Below is a small trained network, with its code and all its weights. Each question gives an input and a class and asks what happens when units are switched off, that is, made to give their printed mean instead of their output.

import numpy as np


def w(rows, s, z=0):
    codes = np.array(rows[::2]) - 128.0
    scale = np.full(codes.shape[1], s)
    scale[-1] = z or s
    return codes * scale


def f(y):
    return np.maximum(y, 0)


def log_softmax(a):
    a = a - a.max(-1, keepdims=True)
    return a - np.log(np.exp(a).sum(-1, keepdims=True))


def net(x, mask):
    res = np.array(x, float).reshape(1, 4) / 4 @ E
    y = f(res @ A[0][:, :-1].T + A[0][:, -1])
    res = res + np.where(mask, y, B[0][:, -1]) @ B[0][:, :-1]
    return log_softmax(res[-1] @ U[:, :-1].T + U[:, -1])


A, B = {}, {}
E = w([
[202,182,110,89,64],'x0',
[12,255,114,118,145],'x1',
[189,168,65,125,226],'x2',
[100,125,69,234,99],'x3',
],0.0093)
A[0] = w([
[133,106,178,145,64,64],'neuron 1',
[186,176,103,78,152,180],'neuron 2',
[71,113,230,135,62,42],'neuron 3',
[156,100,135,131,131,34],'neuron 4',
[164,95,110,130,129,50],'neuron 5',
[125,134,179,123,99,73],'neuron 6',
[164,167,99,247,71,83],'neuron 7',
[240,76,122,181,137,13],'neuron 8',
[77,179,77,92,135,5],'neuron 9',
[73,153,136,101,85,47],'neuron 10',
[152,150,75,74,86,215],'neuron 11',
[173,183,151,145,86,179],'neuron 12',
[145,126,157,23,138,132],'neuron 13',
[91,93,66,179,153,87],'neuron 14',
[174,90,29,109,192,59],'neuron 15',
[139,149,77,117,171,24],'neuron 16',
[155,174,135,113,58,157],'neuron 17',
[154,192,52,134,181,108],'neuron 18',
[76,196,111,101,144,8],'neuron 19',
[103,117,71,181,66,58],'neuron 20',
[172,148,86,144,173,41],'neuron 21',
[101,149,171,174,7,58],'neuron 22',
[160,191,88,155,180,94],'neuron 23',
[123,105,70,225,121,151],'neuron 24',
[113,190,107,136,143,69],'neuron 25',
[112,178,145,165,140,86],'neuron 26',
[154,37,121,164,82,39],'neuron 27',
[164,171,113,125,77,146],'neuron 28',
[128,116,68,121,186,255],'neuron 29',
[152,166,180,61,165,144],'neuron 30',
[182,62,110,90,106,52],'neuron 31',
[113,192,111,123,106,84],'neuron 32',
[98,103,223,88,199,165],'neuron 33',
[181,160,80,91,106,214],'neuron 34',
[154,79,199,169,111,59],'neuron 35',
[77,102,188,172,223,250],'neuron 36',
[118,179,101,106,92,78],'neuron 37',
[181,117,146,157,144,105],'neuron 38',
[142,132,113,136,155,93],'neuron 39',
[177,187,134,141,73,132],'neuron 40',
[202,105,106,145,130,102],'neuron 41',
[128,80,206,28,148,66],'neuron 42',
[139,122,72,198,115,40],'neuron 43',
[178,89,111,129,102,38],'neuron 44',
],0.012,0.0039)
B[0] = w([
[144,93,93,11,229,185],'neuron 1',
[154,85,79,148,123,224],'neuron 2',
[155,49,74,9,209,223],'neuron 3',
[134,198,210,142,158,156],'neuron 4',
[134,213,254,125,138,169],'neuron 5',
[188,132,64,45,169,160],'neuron 6',
[247,193,107,157,28,215],'neuron 7',
[111,221,243,170,173,246],'neuron 8',
[139,208,234,153,192,186],'neuron 9',
[153,217,110,83,231,186],'neuron 10',
[74,56,84,181,73,210],'neuron 11',
[46,13,65,244,112,196],'neuron 12',
[201,196,85,168,64,228],'neuron 13',
[151,148,46,180,126,188],'neuron 14',
[104,98,74,19,188,216],'neuron 15',
[177,107,74,61,195,164],'neuron 16',
[112,40,84,184,163,207],'neuron 17',
[145,100,139,46,143,213],'neuron 18',
[119,235,222,161,183,199],'neuron 19',
[222,177,44,93,98,189],'neuron 20',
[136,86,73,35,180,180],'neuron 21',
[172,94,77,24,192,227],'neuron 22',
[112,110,72,35,172,196],'neuron 23',
[199,145,52,140,56,223],'neuron 24',
[120,243,232,74,161,177],'neuron 25',
[141,178,200,182,128,169],'neuron 26',
[114,165,185,154,212,217],'neuron 27',
[46,5,99,215,147,193],'neuron 28',
[94,24,74,102,63,218],'neuron 29',
[190,212,78,173,33,220],'neuron 30',
[84,181,146,156,159,215],'neuron 31',
[118,186,192,180,158,181],'neuron 32',
[191,101,33,230,59,230],'neuron 33',
[92,81,84,161,103,219],'neuron 34',
[112,142,210,140,229,189],'neuron 35',
[59,53,71,232,96,255],'neuron 36',
[95,173,197,189,192,174],'neuron 37',
[98,166,238,88,142,181],'neuron 38',
[137,3,41,75,120,151],'neuron 39',
[72,23,84,229,169,198],'neuron 40',
[67,202,224,111,204,210],'neuron 41',
[203,195,54,174,110,231],'neuron 42',
[203,219,116,155,70,180],'neuron 43',
[98,187,146,142,142,188],'neuron 44',
],0.0055,0.0088)
U = w([
[255,155,85,170,74,91],'0',
[79,167,186,141,226,3],'1',
[138,72,88,35,210,184],'2',
[85,55,87,230,155,254],'3',
[74,48,111,143,58,235],'4',
],0.0097,0.0027)

Each question gives the input, the list of numbers given to net, and the class t.
The units are the neurons (one row each of A and B). Each row of codes is followed by its name. A weight is (code - 128) times the scale printed after its matrix; where a second scale follows, it is the last column's (A, B and U).
mask holds one flag per neuron, in row order. A switched-off neuron (its flag False) gives its mean, the last column of its row in B, instead of its output. The means were averaged over made-up inputs and are rounded, as every weight is.
A unit's drop is (log p(t) with every unit on - log p(t) with that unit switched off) / (log p(t) with every unit on - log p(t) with every unit switched off).
The circuit of an input: a set's keep is (log p(t) with only the set's units on - log p(t) with every unit switched off) / (log p(t) with every unit on - log p(t) with every unit switched off). Starting from the 12 units with the biggest drops (on a tie, the unit counted first), units are removed one at a time, each time the one whose removal leaves the highest keep (on an exact tie, the one counted first), for as long as the keep stays at least 0.8.
units of the circuit, in order: the units of the circuit, biggest drop first
k most important neurons: the k neurons with the biggest drops, biggest first
drop of u: that unit's drop, to one decimal
input [-5,-5,-4,-6], class 0: most important neuron -> neuron 42
input [-2,-3,-4,-2], class 2: units of the circuit, in order -> neuron 3; neuron 1
input [1,-6,6,-3], class 1: 2 most important neurons -> neuron 8; neuron 41
input [-8,8,3,5], class 1: 2 most important neurons -> neuron 25; neuron 19
input [-5,6,7,5], class 2: units of the circuit, in order -> neuron 23; neuron 18
input [-8,5,2,-7], class 3: 2 most important neurons -> neuron 36; neuron 7
input [1,-8,-8,3], class 1: 3 most important neurons -> neuron 27; neuron 8; neuron 35
input [-5,-7,-6,8], class 0: 2 most important neurons -> neuron 24; neuron 7
input [7,-7,-8,-2], class 2: 4 most important neurons -> neuron 1; neuron 22; neuron 3; neuron 6
input [3,5,-3,-5], class 0: 3 most important neurons -> neuron 30; neuron 13; neuron 41
input [-5,-8,5,7], class 1: 3 most important neurons -> neuron 8; neuron 41; neuron 27
input [6,6,0,0], class 1: 4 most important neurons -> neuron 25; neuron 19; neuron 9; neuron 36
input [6,-5,3,3], class 3: drop of neuron 42 -> 0.0
input [8,6,-5,3], class 3: units of the circuit, in order -> neuron 40
input [-4,-1,0,-4], class 0: drop of neuron 40 -> 0.2
input [-1,-2,-1,0], class 4: drop of neuron 41 -> 0.1
